Here is a tiny trained network, its code and every weight. The questions are about switching its units off for an input and a class, where a switched-off unit gives its printed mean instead of its output.

import numpy as np


def w(rows, s, z=0):
    codes = np.array(rows[::2]) - 128.0
    scale = np.full(codes.shape[1], s)
    scale[-1] = z or s
    return codes * scale


def f(y):
    return np.maximum(y, 0)


def log_softmax(a):
    a = a - a.max(-1, keepdims=True)
    return a - np.log(np.exp(a).sum(-1, keepdims=True))


def net(x, mask):
    res = np.array(x, float).reshape(1, 7) / 4 @ E
    y = f(res @ A[0][:, :-1].T + A[0][:, -1])
    res = res + np.where(mask, y, B[0][:, -1]) @ B[0][:, :-1]
    return log_softmax(res[-1] @ U[:, :-1].T + U[:, -1])


A, B = {}, {}
E = w([
[135,114,140,197,158],'x0',
[186,111,137,170,101],'x1',
[49,125,76,140,98],'x2',
[168,164,54,90,112],'x3',
[139,126,109,96,177],'x4',
[159,79,127,99,147],'x5',
[145,252,150,131,123],'x6',
],0.013)
A[0] = w([
[54,81,93,89,58,148],'N1',
[166,123,174,211,116,192],'N2',
[92,121,125,228,139,111],'N3',
[127,75,213,114,151,137],'N4',
[149,74,136,102,142,158],'N5',
[142,138,184,83,170,72],'N6',
[95,179,158,186,89,230],'N7',
[86,188,163,103,112,162],'N8',
[97,98,240,114,75,134],'N9',
[66,190,87,164,149,150],'N10',
[60,98,79,98,111,141],'N11',
[159,49,138,119,150,170],'N12',
[176,140,163,160,60,130],'N13',
[85,168,204,144,104,147],'N14',
[197,165,5,77,172,158],'N15',
[197,167,95,96,143,166],'N16',
[193,103,215,102,181,96],'N17',
[135,152,65,100,152,177],'N18',
[159,85,141,112,175,177],'N19',
[131,66,120,107,208,253],'N20',
[109,122,80,178,101,178],'N21',
[72,85,27,114,36,182],'N22',
[177,103,84,58,140,71],'N23',
[61,168,166,165,123,182],'N24',
[139,150,122,255,144,164],'N25',
[249,145,143,93,86,175],'N26',
],0.012,0.0042)
B[0] = w([
[160,45,45,140,154,209],'N1',
[133,132,164,187,56,235],'N2',
[85,66,210,119,153,207],'N3',
[99,186,144,204,163,212],'N4',
[126,181,102,146,136,190],'N5',
[101,173,162,135,94,182],'N6',
[149,89,165,78,60,229],'N7',
[124,140,102,70,69,203],'N8',
[103,159,109,125,142,207],'N9',
[77,86,148,109,120,207],'N10',
[197,26,54,105,132,195],'N11',
[90,155,106,143,162,221],'N12',
[226,147,114,163,33,196],'N13',
[46,160,102,116,1,203],'N14',
[163,182,117,66,212,248],'N15',
[177,174,128,91,142,217],'N16',
[116,188,144,157,131,231],'N17',
[129,138,118,50,205,190],'N18',
[83,197,124,164,150,204],'N19',
[99,147,132,189,176,238],'N20',
[145,44,157,148,156,188],'N21',
[135,56,74,89,163,236],'N22',
[120,137,153,134,140,186],'N23',
[27,104,96,81,43,210],'N24',
[151,41,245,174,79,231],'N25',
[204,211,86,163,119,237],'N26',
],0.0077,0.011)
U = w([
[138,15,19,99,165,166],'0',
[91,86,75,198,153,140],'1',
[25,140,102,55,26,116],'2',
[255,143,103,205,59,69],'3',
[158,192,74,34,212,88],'4',
[80,29,225,193,98,46],'5',
[66,170,137,180,169,255],'6',
],0.0087,0.0033)

Each question gives the input, the list of numbers given to net, and the class t.
The units are the neurons (one row each of A and B). Each row of codes is followed by its name. A weight is (code - 128) times the scale printed after its matrix; where a second scale follows, it is the last column's (A, B and U).
mask holds one flag per neuron, in row order. A switched-off neuron (its flag False) gives its mean, the last column of its row in B, instead of its output. The means were averaged over made-up inputs and are rounded, as every weight is.
A unit's drop is (log p(t) with every unit on - log p(t) with that unit switched off) / (log p(t) with every unit on - log p(t) with every unit switched off).
The circuit of an input: a set's keep is (log p(t) with only the set's units on - log p(t) with every unit switched off) / (log p(t) with every unit on - log p(t) with every unit switched off). Starting from the 12 units with the biggest drops (on a tie, the unit counted first), units are removed one at a time, each time the one whose removal leaves the highest keep (on an exact tie, the one counted first), for as long as the keep stays at least 0.8.
units of the circuit, in order: the units of the circuit, biggest drop first
top k neurons: the k neurons with the biggest drops, biggest first
drop of u: that unit's drop, to one decimal
input [2,-4,1,-3,-6,8,-2], class 6: units of the circuit, in order : [N4; N25]
input [-5,6,-8,7,6,-7,2], class 4: units of the circuit, in order : [N15]
input [0,2,2,-7,2,4,6], class 2: units of the circuit, in order : [N14; N24]
input [6,-4,8,-6,0,-4,5], class 2: top 2 neurons : [N24; N14]
input [3,3,-4,-5,4,5,3], class 6: units of the circuit, in order : [N4; N17]
input [7,4,0,6,2,1,-3], class 4: units of the circuit, in order : [N15; N13]
input [5,3,8,3,-4,-2,6], class 5: units of the circuit, in order : [N25; N3]
input [3,2,6,-8,1,-3,5], class 5: top 2 neurons : [N25; N3]
input [7,3,0,-3,5,5,0], class 6: top 3 neurons : [N19; N7; N12]
input [-3,7,-1,4,0,7,2], class 4: top 2 neurons : [N15; N25]
input [-7,-1,-2,-8,6,-2,-6], class 1: top 4 neurons : [N1; N11; N15; N16]
input [5,-4,2,-6,6,-5,6], class 2: drop of N24 : 0.1
input [3,-4,5,-8,6,-3,7], class 2: drop of N9 : 0.0
input [-3,-2,4,3,-5,-7,0], class 0: drop of N22 : 0.3
